Below are the code and all the weights of a small trained network. Each question names an input and a target symbol and asks about switching units off, where a switched-off unit gives its printed mean instead of its output.

import numpy as np


def w(rows, s, z=0):
    codes = np.array(rows[::2]) - 128.0
    scale = np.full(codes.shape[1], s)
    scale[-1] = z or s
    return codes * scale


def f(y):
    return np.maximum(y, 0)


def softmax(a):
    e = np.exp(a - a.max(-1, keepdims=True))
    return e / e.sum(-1, keepdims=True)


def log_softmax(a):
    a = a - a.max(-1, keepdims=True)
    return a - np.log(np.exp(a).sum(-1, keepdims=True))


def net(x, mask):
    ids = ['Θαβημπτφ'.index(c) for c in x.split()]
    T = len(ids)
    res = E[ids] + P[:T]
    u = 0
    for l in range(2):
        q, k, v = (res @ M[l].T for M in (Q, K, V))
        z = softmax(np.where(np.tri(T) > 0, q @ k.T / 2**0.5, -1e9)) @ v
        res = res + np.where(mask[u], z, O[l][:, -1]) @ O[l][:, :-1]
        u += 1
        y = f(res @ A[l][:, :-1].T + A[l][:, -1])
        res = res + np.where(mask[u : u + 16], y, B[l][:, -1]) @ B[l][:, :-1]
        u += 16
    return log_softmax(res[-1] @ U[:, :-1].T + U[:, -1])


Q, K, V, O, A, B = {}, {}, {}, {}, {}, {}
E = w([
[125,103,73],'Θ',
[128,135,63],'α',
[134,102,166],'β',
[172,160,159],'η',
[5,99,136],'μ',
[179,200,162],'π',
[152,152,162],'τ',
[144,162,45],'φ',
],0.014)
P = w([
[180,129,196],'0',
[131,2,190],'1',
[66,170,120],'2',
[231,24,69],'3',
[115,4,194],'4',
[53,176,115],'5',
],0.0063)
Q[0] = w([
[25,177,175],'0.h0',
[131,2,171],'0.h0',
],0.0076)
K[0] = w([
[99,93,254],'0.h0',
[49,250,166],'0.h0',
],0.007)
V[0] = w([
[45,254,87],'0.h0',
[124,138,111],'0.h0',
],0.0083)
O[0] = w([
[255,14,81,8],'0.h0',
[146,117,139,121],'0.h0',
],0.0053,0.0015)
A[0] = w([
[107,99,142,22],'0.n0',
[107,145,173,46],'0.n1',
[116,172,103,48],'0.n2',
[179,222,64,9],'0.n3',
[132,208,95,118],'0.n4',
[169,152,143,154],'0.n5',
[126,151,105,70],'0.n6',
[201,89,126,67],'0.n7',
[104,91,224,1],'0.n8',
[103,129,73,173],'0.n9',
[193,155,70,97],'0.n10',
[57,109,8,41],'0.n11',
[122,111,200,121],'0.n12',
[117,114,66,50],'0.n13',
[207,119,120,47],'0.n14',
[56,200,124,52],'0.n15',
],0.011,0.0052)
B[0] = w([
[172,128,88,132],'0.n0',
[140,186,129,137],'0.n1',
[139,92,147,145],'0.n2',
[75,136,251,203],'0.n3',
[184,182,145,247],'0.n4',
[147,108,85,240],'0.n5',
[141,115,147,134],'0.n6',
[133,165,174,169],'0.n7',
[201,205,78,162],'0.n8',
[61,101,115,253],'0.n9',
[97,60,158,218],'0.n10',
[245,141,221,243],'0.n11',
[78,63,141,212],'0.n12',
[119,189,121,155],'0.n13',
[109,109,211,165],'0.n14',
[158,66,122,199],'0.n15',
],0.026,0.0027)
Q[1] = w([
[123,6,8],'1.h0',
[157,8,187],'1.h0',
],0.023)
K[1] = w([
[4,211,209],'1.h0',
[47,116,73],'1.h0',
],0.025)
V[1] = w([
[2,200,136],'1.h0',
[130,93,6],'1.h0',
],0.011)
O[1] = w([
[5,209,211,52],'1.h0',
[5,135,1,2],'1.h0',
],0.0065,0.004)
A[1] = w([
[160,142,61,96],'1.n0',
[114,159,123,54],'1.n1',
[154,63,152,146],'1.n2',
[169,140,113,52],'1.n3',
[58,167,124,3],'1.n4',
[180,145,78,149],'1.n5',
[102,107,52,203],'1.n6',
[158,121,151,153],'1.n7',
[84,41,194,43],'1.n8',
[102,119,149,194],'1.n9',
[40,127,126,212],'1.n10',
[184,112,26,233],'1.n11',
[180,248,82,77],'1.n12',
[184,97,181,136],'1.n13',
[183,217,97,205],'1.n14',
[226,142,157,54],'1.n15',
],0.012,0.0063)
B[1] = w([
[97,145,110,130],'1.n0',
[141,121,162,128],'1.n1',
[110,174,181,208],'1.n2',
[79,122,150,136],'1.n3',
[241,159,124,129],'1.n4',
[170,159,138,142],'1.n5',
[99,97,255,141],'1.n6',
[148,178,117,191],'1.n7',
[156,3,45,189],'1.n8',
[104,190,114,159],'1.n9',
[69,151,100,146],'1.n10',
[196,14,136,152],'1.n11',
[4,86,93,139],'1.n12',
[189,214,122,252],'1.n13',
[147,97,247,155],'1.n14',
[34,58,60,226],'1.n15',
],0.026,0.019)
U = w([
[6,111,148,255],'Θ',
[68,2,129,145],'α',
[112,192,182,69],'β',
[183,71,164,46],'η',
[14,47,48,92],'μ',
[81,168,56,147],'π',
[146,137,163,213],'τ',
[141,44,57,109],'φ',
],0.006,0.0029)

Each question gives the input, a string of symbols that net reads in full, and the target symbol t.
The units are the heads (2 rows each of Q, K, V and O) and the neurons (one row each of A and B). Each row of codes is followed by its name. A weight is (code - 128) times the scale printed after its matrix; where a second scale follows, it is the last column's (O, A, B and U).
mask holds one flag per unit, layer by layer, with each layer's heads first. A switched-off unit (its flag False) gives its mean, the last column of its rows in O or B, instead of its output. The means were averaged over made-up inputs and are rounded, as every weight is.
A unit's drop is (log p(t) with every unit on - log p(t) with that unit switched off) / (log p(t) with every unit on - log p(t) with every unit switched off).
The circuit of an input: a set's keep is (log p(t) with only the set's units on - log p(t) with every unit switched off) / (log p(t) with every unit on - log p(t) with every unit switched off). Starting from the 12 units with the biggest drops (on a tie, the unit counted first), units are removed one at a time, each time the one whose removal leaves the highest keep (on an exact tie, the one counted first), for as long as the keep stays at least 0.8.
circuit, biggest first: the units of the circuit, biggest drop first
unit that matters most: the unit with the biggest drop
k most important neurons: the k neurons with the biggest drops, biggest first
drop when u is switched off: that unit's drop, to one decimal
input β β Θ φ β, target β: unit that matters most => 0.n8
input π Θ φ Θ η, target η: 4 most important neurons => 0.n3, 1.n15, 1.n11, 0.n11
input φ η π π τ, target π: 4 most important neurons => 0.n12, 0.n11, 1.n13, 0.n8
input π π φ β η, target η: 4 most important neurons => 0.n3, 1.n15, 0.n9, 0.n5
input α π Θ π φ, target α: circuit, biggest first => 1.n13, 1.h0, 0.n3, 1.n11
input φ π φ π, target φ: circuit, biggest first => 1.n8, 0.n10, 0.n14, 1.n13
input π τ π η Θ, target η: 3 most important neurons => 0.n5, 1.n15, 0.n3
input β π η φ φ, target β: circuit, biggest first => 0.n12, 1.n8
input π μ τ π φ, target η: 2 most important neurons => 0.n5, 0.n11
input α μ φ β φ Θ, target τ: 3 most important neurons => 0.n9, 1.n8, 0.n5
input μ β τ, target η: circuit, biggest first => 1.h0, 0.n9
input α β π π η μ, target φ: circuit, biggest first => 1.n8, 0.n15
input π β Θ η φ, target η: 2 most important neurons => 0.n11, 0.n3
input π π η φ μ, target η: unit that matters most => 0.n11
input η π π μ, target π: 4 most important neurons => 0.n11, 0.n15, 1.n11, 1.n14
input τ π π π, target π: 2 most important neurons => 1.n13, 0.n9
input α π φ α φ, target α: 2 most important neurons => 0.n11, 1.n13
input π μ Θ π μ, target η: 3 most important neurons => 0.n11, 0.n5, 0.n8
input η α α φ, target φ: 3 most important neurons => 1.n8, 0.n10, 0.n11
input π Θ α, target β: circuit, biggest first => 1.n8
input α π Θ μ π, target α: 2 most important neurons => 0.n11, 1.n13
input α Θ α η τ, target α: 4 most important neurons => 1.n13, 0.n11, 0.n3, 0.n12
input η τ π π Θ β, target μ: 3 most important neurons => 0.n4, 0.n11, 1.n13
input μ π φ π, target φ: drop when 0.n5 is switched off => 0.1
input τ π π η, target π: drop when 1.n14 is switched off => 0.5
input π μ η μ α, target η: drop when 0.n11 is switched off => 2.5
input α π μ, target φ: unit that matters most => 0.n11
input φ π μ η, target π: drop when 1.n7 is switched off => 0.2
